Here is a tiny trained network, its code and every weight. The questions are about switching its units off for an input and a target symbol, where a switched-off unit gives its printed mean instead of its output.

import numpy as np


def w(rows, s, z=0):
    codes = np.array(rows[::2]) - 128.0
    scale = np.full(codes.shape[1], s)
    scale[-1] = z or s
    return codes * scale


def f(y):
    return np.maximum(y, 0)


def softmax(a):
    e = np.exp(a - a.max(-1, keepdims=True))
    return e / e.sum(-1, keepdims=True)


def log_softmax(a):
    a = a - a.max(-1, keepdims=True)
    return a - np.log(np.exp(a).sum(-1, keepdims=True))


def net(x, mask):
    ids = ['ΔΠΣβγζηψ'.index(c) for c in x.split()]
    T = len(ids)
    res = E[ids] + P[:T]
    u = 0
    for l in range(2):
        r = res
        for j in range(3):
            rows = slice(3 * j, 3 * j + 3)
            q, k, v = (r @ M[l][rows].T for M in (Q, K, V))
            z = softmax(np.where(np.tri(T) > 0, q @ k.T / 3**0.5, -1e9)) @ v
            o = O[l][rows]
            res = res + np.where(mask[u + j], z, o[:, -1]) @ o[:, :-1]
        u += 3
        y = f(res @ A[l][:, :-1].T + A[l][:, -1])
        res = res + np.where(mask[u : u + 4], y, B[l][:, -1]) @ B[l][:, :-1]
        u += 4
    return log_softmax(res[-1] @ U[:, :-1].T + U[:, -1])


Q, K, V, O, A, B = {}, {}, {}, {}, {}, {}
E = w([
[171,114,94,99,180,162,130,101,106,203],'Δ',
[192,83,83,238,80,79,121,175,157,136],'Π',
[92,70,114,72,73,113,199,85,144,120],'Σ',
[134,168,100,114,164,55,201,254,92,155],'β',
[108,37,137,147,228,165,121,157,208,141],'γ',
[74,106,155,181,125,76,160,193,110,41],'ζ',
[137,138,77,42,21,142,86,244,61,55],'η',
[29,175,53,165,142,90,71,131,132,158],'ψ',
],0.015)
P = w([
[106,254,102,155,153,250,134,170,144,88],'0',
[136,203,148,116,148,166,122,171,169,84],'1',
[122,138,137,133,120,158,136,174,149,113],'2',
[118,101,129,118,120,133,125,176,127,130],'3',
[125,66,134,117,105,112,113,182,107,144],'4',
[118,36,124,110,94,92,109,188,93,160],'5',
[125,15,122,104,109,45,98,189,74,167],'6',
[129,11,109,95,83,52,100,192,59,161],'7',
],0.008)
Q[0] = w([
[213,200,145,66,117,201,99,56,169,132],'L0H0',
[175,31,134,118,79,116,93,159,157,104],'L0H0',
[168,57,144,140,94,180,126,119,105,203],'L0H0',
[107,78,94,75,120,157,132,223,100,121],'L0H1',
[152,146,83,143,89,141,155,82,188,136],'L0H1',
[179,14,54,184,98,68,141,206,153,165],'L0H1',
[114,225,191,125,98,105,187,3,165,171],'L0H2',
[121,43,86,92,113,62,201,114,210,161],'L0H2',
[151,201,247,108,221,177,63,95,122,152],'L0H2',
],0.0062)
K[0] = w([
[134,182,136,209,165,176,229,62,249,196],'L0H0',
[55,115,95,148,152,74,191,167,52,126],'L0H0',
[74,98,162,123,100,1,130,132,138,159],'L0H0',
[207,28,107,136,127,59,106,166,97,161],'L0H1',
[136,188,143,116,134,130,103,85,108,73],'L0H1',
[196,113,66,117,45,124,50,161,40,112],'L0H1',
[182,251,138,147,97,227,145,128,146,85],'L0H2',
[156,70,107,64,58,185,96,149,81,68],'L0H2',
[157,182,149,178,196,167,151,117,177,141],'L0H2',
],0.0069)
V[0] = w([
[156,144,53,56,83,172,92,199,186,163],'L0H0',
[136,47,142,96,110,46,125,123,92,142],'L0H0',
[90,151,95,179,211,64,212,115,207,216],'L0H0',
[165,148,106,149,136,132,115,96,160,194],'L0H1',
[142,254,128,29,115,198,126,177,126,18],'L0H1',
[129,111,141,108,195,141,106,121,115,141],'L0H1',
[169,201,72,86,186,197,3,204,127,46],'L0H2',
[149,90,158,105,114,112,120,88,159,115],'L0H2',
[144,159,105,94,130,83,184,62,100,66],'L0H2',
],0.0067)
O[0] = w([
[156,58,105,120,107,121,98,87,104,135,253],'L0H0',
[147,117,165,73,153,97,103,168,164,123,145],'L0H0',
[81,192,47,136,159,92,163,184,75,188,91],'L0H0',
[137,165,79,162,119,161,130,115,182,64,124],'L0H1',
[96,85,172,159,136,129,178,118,2,125,39],'L0H1',
[148,136,156,211,106,171,94,147,130,146,22],'L0H1',
[108,103,39,170,150,210,106,117,75,96,105],'L0H2',
[116,114,173,108,129,153,160,127,158,121,100],'L0H2',
[152,158,208,152,104,110,154,102,76,131,63],'L0H2',
],0.0077,0.0042)
A[0] = w([
[78,113,127,54,156,133,209,220,133,126,54],'L0N0',
[110,144,99,255,182,102,81,150,149,107,228],'L0N1',
[71,128,155,109,190,42,19,47,124,136,243],'L0N2',
[187,168,124,138,207,139,159,138,156,208,251],'L0N3',
],0.0058,0.0013)
B[0] = w([
[117,58,226,126,185,105,115,211,15,119,195],'L0N0',
[111,105,144,158,121,95,160,122,116,109,254],'L0N1',
[109,123,175,113,122,87,134,87,156,221,168],'L0N2',
[177,53,93,89,151,136,1,113,146,78,193],'L0N3',
],0.0071,0.0055)
Q[1] = w([
[177,2,175,164,138,122,79,145,81,139],'L1H0',
[46,140,161,128,115,165,94,184,111,54],'L1H0',
[122,89,57,62,53,68,87,202,53,150],'L1H0',
[120,230,142,112,192,138,136,137,134,117],'L1H1',
[85,152,97,125,74,121,106,180,149,102],'L1H1',
[178,107,99,85,152,191,64,101,139,118],'L1H1',
[100,203,167,157,102,108,91,92,57,123],'L1H2',
[131,144,140,55,77,134,130,121,109,127],'L1H2',
[127,169,161,124,174,175,142,64,185,137],'L1H2',
],0.0076)
K[1] = w([
[133,24,98,80,154,102,170,129,156,53],'L1H0',
[99,216,180,165,200,132,123,208,136,86],'L1H0',
[113,110,139,91,102,32,129,178,197,169],'L1H0',
[102,153,141,163,149,138,155,105,110,16],'L1H1',
[166,184,101,190,192,61,127,110,232,75],'L1H1',
[254,94,131,126,105,150,57,165,102,113],'L1H1',
[120,190,105,161,191,142,189,69,126,148],'L1H2',
[117,148,143,73,155,119,151,60,108,113],'L1H2',
[141,159,99,144,103,221,187,152,64,66],'L1H2',
],0.007)
V[1] = w([
[208,174,67,117,34,79,157,140,42,196],'L1H0',
[56,122,28,116,116,198,168,45,140,208],'L1H0',
[170,135,97,70,222,181,156,166,113,148],'L1H0',
[144,109,184,245,131,139,254,108,179,99],'L1H1',
[189,68,129,153,252,106,151,61,137,236],'L1H1',
[95,103,186,240,45,23,132,108,127,88],'L1H1',
[209,156,105,119,59,142,140,166,115,30],'L1H2',
[218,114,123,117,159,140,221,118,51,116],'L1H2',
[131,37,100,130,104,111,177,198,55,46],'L1H2',
],0.0062)
O[1] = w([
[170,156,151,148,30,69,43,97,93,178,139],'L1H0',
[130,72,157,18,62,52,163,131,233,215,68],'L1H0',
[149,20,138,63,118,155,78,229,57,135,96],'L1H0',
[130,91,81,25,154,46,101,205,168,114,113],'L1H1',
[205,235,34,4,214,188,223,134,139,183,131],'L1H1',
[93,113,100,137,133,1,85,124,152,76,191],'L1H1',
[152,219,148,119,99,156,39,123,34,135,159],'L1H2',
[198,189,142,65,112,171,96,201,163,146,114],'L1H2',
[181,157,156,79,174,98,66,98,176,64,255],'L1H2',
],0.0063,0.0096)
A[1] = w([
[103,225,65,108,193,99,159,86,111,232,189],'L1N0',
[172,92,254,98,82,117,154,46,111,135,205],'L1N1',
[172,157,94,87,135,153,79,89,206,80,247],'L1N2',
[97,134,186,93,110,78,193,135,124,55,121],'L1N3',
],0.0067,0.0014)
B[1] = w([
[85,115,207,162,101,187,225,63,86,161,170],'L1N0',
[103,170,142,153,79,163,87,243,175,253,212],'L1N1',
[200,137,31,158,66,76,175,95,159,130,254],'L1N2',
[116,230,218,93,150,122,139,121,192,116,202],'L1N3',
],0.0079,0.008)
U = w([
[191,181,139,150,115,234,179,132,93,158,251],'Δ',
[200,119,104,137,80,91,98,91,152,62,137],'Π',
[128,181,199,58,92,125,136,202,165,160,153],'Σ',
[142,126,126,93,175,92,104,164,2,149,61],'β',
[114,50,121,89,181,175,150,158,160,82,51],'γ',
[97,192,175,165,182,182,134,84,99,11,174],'ζ',
[86,131,166,220,107,229,60,157,126,127,4],'η',
[36,50,172,132,92,87,186,68,51,123,186],'ψ',
],0.0056,0.0029)

Each question gives the input, a string of symbols that net reads in full, and the target symbol t.
The units are the heads (3 rows each of Q, K, V and O) and the neurons (one row each of A and B). Each row of codes is followed by its name. A weight is (code - 128) times the scale printed after its matrix; where a second scale follows, it is the last column's (O, A, B and U).
mask holds one flag per unit, layer by layer, with each layer's heads first. A switched-off unit (its flag False) gives its mean, the last column of its rows in O or B, instead of its output. The means were averaged over made-up inputs and are rounded, as every weight is.
A unit's drop is (log p(t) with every unit on - log p(t) with that unit switched off) / (log p(t) with every unit on - log p(t) with every unit switched off).
The circuit of an input: a set's keep is (log p(t) with only the set's units on - log p(t) with every unit switched off) / (log p(t) with every unit on - log p(t) with every unit switched off). Starting from the 12 units with the biggest drops (on a tie, the unit counted first), units are removed one at a time, each time the one whose removal leaves the highest keep (on an exact tie, the one counted first), for as long as the keep stays at least 0.8.
units of the circuit, in order: the units of the circuit, biggest drop first
unit that matters most: the unit with the biggest drop
top k neurons: the k neurons with the biggest drops, biggest first
top k neurons in layer l: the k neurons of layer l with the biggest drops, biggest first
which heads matter: for each layer, one digit per head in row order, 1 if its drop is at least 0.15 and else 0, layers parted by /
input Π γ ζ ζ ψ β, target β: which heads matter -> 100 / 100
input Π β ζ Π Π ζ Δ η, target Δ: which heads matter -> 110 / 010
input β Π γ Δ Π Σ η, target Σ: units of the circuit, in order -> L1N1; L0H0; L0H2
input Π Π Π ψ Π ψ γ η, target γ: units of the circuit, in order -> L1H0; L0H2; L0H0
input β Π Σ Π Δ Π η ζ, target η: which heads matter -> 110 / 010
input η Σ η Δ Π Σ Σ, target Σ: unit that matters most -> L1N1
input Δ Π Π Σ ζ η, target ζ: units of the circuit, in order -> L1H0; L0H0; L0N0; L0H2
input Π η γ, target η: units of the circuit, in order -> L1H1; L0H0
input Π Δ Π Σ Σ ζ η Π, target η: units of the circuit, in order -> L0H0; L0H1; L1H1; L1N1
input ψ Π Π ψ Δ Π η Π, target η: which heads matter -> 111 / 010
input Π ψ Π γ, target γ: units of the circuit, in order -> L1H0; L0H2
input Δ η ζ, target η: units of the circuit, in order -> L0H0; L1N1; L1H1
input Π β Π γ η β, target η: units of the circuit, in order -> L0H0; L1H1; L1N1
input Π Π η Π ζ Π, target ζ: which heads matter -> 110 / 100
input Σ Π Σ Π Δ Σ Π Σ, target Σ: units of the circuit, in order -> L0H2; L1N1
input ζ Π Σ Π Σ Π Π ψ, target ψ: unit that matters most -> L1H2
input ζ η Σ Π γ γ Δ, target γ: units of the circuit, in order -> L1H0; L1H2; L0H2
input ζ ζ Π Π ζ η, target ζ: which heads matter -> 110 / 100
input η Σ Σ η, target η: units of the circuit, in order -> L1N1; L0H0; L1H1
input Σ η Π Δ ζ Π Δ Δ, target Δ: top 3 neurons -> L0N3; L1N0; L0N1
input Π Π Π Σ Π η Π β, target Π: which heads matter -> 100 / 001
input η Π Σ Π, target Σ: top neuron in layer 0 -> L0N3
input γ Π Δ Σ Δ Π η ψ, target η: units of the circuit, in order -> L0H0; L1H1; L1N1
input Π Π β Π Σ ψ η, target ψ: top 3 neurons in layer 0 -> L0N2; L0N3; L0N0
input β Π η η, target η: top 3 neurons -> L1N1; L0N1; L1N2
input Δ η ψ Π, target ψ: which heads matter -> 010 / 000
input η ζ Σ, target ζ: which heads matter -> 011 / 101
input ζ ψ Π ψ, target ψ: which heads matter -> 000 / 000
